[128 = 0]
[101 134 126 134 129 129 146 128 122 123 119 111 134 129 122 130 109 139
 125 126 154 100 132 146 121 125 129 137 132 120 139 133 135 136 116 123
 121 101 143 128 129 143 126 127 142 114 135 119 116 130 126 163 141 121
 139 120 120 126 113 126 132 127 125 155 126 155 121 132 124 143] : 0
[142 110 107 144 119 123 119 123 126 137 158 149 138 139 148 115 140 120
 137 118  93  87 132 125 128 130 154 190 122 151 134 133 118 110 108 139
 139 145 143 149 134 118 111 134 147 125  87 169 143 125 118  96  74 116
 139 114 127 125 118 121 111 123 127 147 125 131 128 120 129 132] : 13
[119 147 152 138 161 139  67 135 122 137  82  94 136 129 101 144  85 155
  96 140 148 179 133 155 125  93 160 116 135  91  44 126 126 146 119 125
 121 112 172 101 131 130 153 125 105 114 158  58 144 123 132 161 230 122
 131 242 120 133 129 124 143 114 134 164 129 135 113 135 118 109] : 2
[136 137 112 150  96 122 210 117 130  94 153 144  95 127 157 119 162 130
 164 123 149  77 120 132 121 155  86  92 120 142 255 123 143 112 147 113
 124 130 142 136 128 153 112 139 151 137 142 151 110 136 135 153  85 137
 132  20 134 124 131 138 123 141 123  93 124 151 138 130 117 146] : 27
[143 135 110 145  97 118 210 116 128  81 157 155  98 133 154 121 162 148
 167 126 152 103 120 113 128 154  81 104 120 158 229 126 145 140 147 115
 130 113 125 135 126 132 109 138 160 142 145 145 105 135 134 125  88 141
 133  45 124 126 135 139 118 141 126  82 122 161 133 126  95 155] : 26
[110 165 137 165 122 134 141 120 131  89  90 108 112 128 103 120 129 139
 152 141 193 182 126 146 117 113  79  84 129 108 150 135 144 168 142 109
 127  87 150 101 123 123 134 122 141 129 161  69  92 134 136 173 197 126
 126 130 112 130 135 139 147 126 125 120 124 150 128 149 107 138] : 11
[119 134 143 137 155 132  72 144 119 151  97 110 158 134 104 145  89 130
 103 125 118 131 139 128 129 105 142 163 134  95  32 137 120 131 108 134
 148 141 154 117 132 136 142 118 123 118 100  94 151 122 117 131 190 120
 132 221 109 128 118 123 137 120 139 189 123 136 114 132 141 121] : 27
[125 122 127 134 144 132  79 127 121 145 121 122 148 139 130 136 115 128
 111 122  92 106 132 147 124 106 164 182 132 129  65 129 120 120 116 138
 133 119 156 133 130 123 138 121 137 117  89 130 144 120 117 107 134 122
 131 177 125 132 117 130 127 120 142 148 124 124 114 126 123 121] : 23
[125 180 153 189 180 143  98 147 116  84  88  89 161 135  99 125  70 158
 124 139 178 200 140 160 135  78 134 144 131 104  17 144 134 180 119 109
 168 109 186 106 131 160 149 120 143 118 157  11 131 119 144 158 255 128
 138 255  79 124 142 123 147 110 140 148 119 162 108 145 100 103] : 13
[133 172 128 148 111 127 194 122 125  69 134 117 105 127 132 109 129 140
 173 134 186 156 119 141 127 120  88 104 121 158 206 121 148 158 145 109
 147  98 152 119 126 149 124 132 148 134 168  88  99 131 141 147 164 146
 127  91 112 119 142 138 135 133 126  74 124 162 130 140 100 125] : 17
[ 98 136 127 194 143 130 135 127 119 119 118 109 142 125 126 143 101 159
 114 129 173  95 133 129 118 126 107 148 130 117 134 144 134 149 107 117
 127  98 167 119 130 133 127 129 144 112 103  67 116 130 125 169 178 113
 140 155 108 121 125 138 135 120 138 176 121 164 118 133 123 141] : 28
[ 99 157 160 166 183 141  68 141 122 149  73  85 159 131  80 149  82 159
  88 138 158 180 139 169 123  92 154 149 137  75  34 157 118 174 112 121
 125  87 229  97 124 160 151 118  96 101 111  25 148 125 127 211 255 110
 135 239  89 135 114 124 156 113 138 206 130 168 114 143 113 112] : 1
[124 161 148 136 151 136  80 144 121 119  82  96 140 127  92 122 110 133
 101 139 179 196 134 141 131 100 138 117 132 103  70 127 134 171 131 123
 131 135 156 113 126 143 151 125 109 113 150  62 126 123 138 146 200 132
 127 219 120 132 139 131 143 111 137 131 128 146 120 138 100  99] : 4
[136 153 117 150 100 128 207 125 127  85 138 134  99 128 147 111 163 150
 165 131 171 121 119 124 120 136  84  98 119 143 238 123 145 118 149 107
 142  99 111 126 127 141 110 132 165 136 162 102  97 136 136 138 117 141
 126  35 119 127 134 135 128 138 124  85 124 163 138 137 102 143] : 22
[145 111 119 145 103 122 120 130 123 131 159 155 139 139 158 119 120 128
 137 118  85  98 137 115 133 136 149 192 128 133 118 129 122 110 122 138
 162 149 102 155 134 123 111 139 141 141  85 158 152 122 119  90  84 117
 138 124 125 118 122 131 109 123 131 129 126 130 130 120 138 141] : 13
[111 102 114 141 118 118 133 124 122 141 158 148 127 126 148 122 144 120
 127 118  96  87 126 112 128 142 137 178 124 140 133 133 121 104 116 133
 143 145 119 150 134 127 111 133 155 134  88 148 141 130 117 102  92 116
 131 108 124 121 121 135 113 130 132 151 124 126 124 120 143 147] : 8
[133 133 121 186 146 135 117 141 117 115 136 122 138 138 147 133  92 124
 132 125 141  99 135 149 129 111 141 177 129 123  92 146 133 138 112 125
 158 104 138 135 133 123 120 130 163 116  87  84 129 124 121 132 166 118
 144 175  96 125 122 132 123 117 131 152 121 151 111 132 117 138] : 30
[136 154 109 159 100 120 220 123 126  70 162 141  99 127 155 109 153 143
 168 130 165 104 119 111 124 140  87  93 117 153 242 118 149 134 140 111
 141 102 105 129 132 154 111 140 171 147 162 129  98 133 138 125 100 140
 128  45 120 120 146 134 120 138 126  65 122 155 136 133 113 123] : 24
[133 114 111 137  96 119 205 119 130  99 156 150  99 128 152 112 161 120
 161 124 139  85 119 112 123 154  91 105 120 148 249 126 137 104 146 119
 132 136 123 149 129 122 108 135 164 144 137 155 105 134 128 132  66 131
 127  35 133 121 134 140 115 142 125  88 128 134 139 120 116 154] : 30
[111  91 122 139 134 122 121 127 124 171 143 142 135 130 137 138 106 123
 124 115 105  69 135 148 121 158 133 168 128 123 134 138 119 114 123 136
 122 119 150 140 128 129 121 129 120 119  79 171 152 131 111 131 101 114
 131 121 138 122 108 123 115 122 127 180 131 131 131 119 147 152] : 15
[101 168 158 170 182 141  69 142 121 129  81  86 161 128  90 145  76 160
  98 135 181 188 140 168 129  86 159 158 134  86  19 153 123 175 107 117
 135  89 204 102 128 149 152 117 103 109 108  20 138 122 130 196 255 113
 141 240  96 132 122 124 154 111 139 189 125 148 112 143 118 105] : 4
[116 164 127 202 148 138 137 136 121 106 111  91 135 126 116 135  98 159
 144 133 172 123 133 166 122 102 127 125 126 112 112 147 146 157 137 111
 151 100 200 112 126 157 129 131 139 122 141  13  98 127 130 169 231 119
 142 176  88 129 133 133 139 117 131 187 122 162 117 137  96 145] : 23
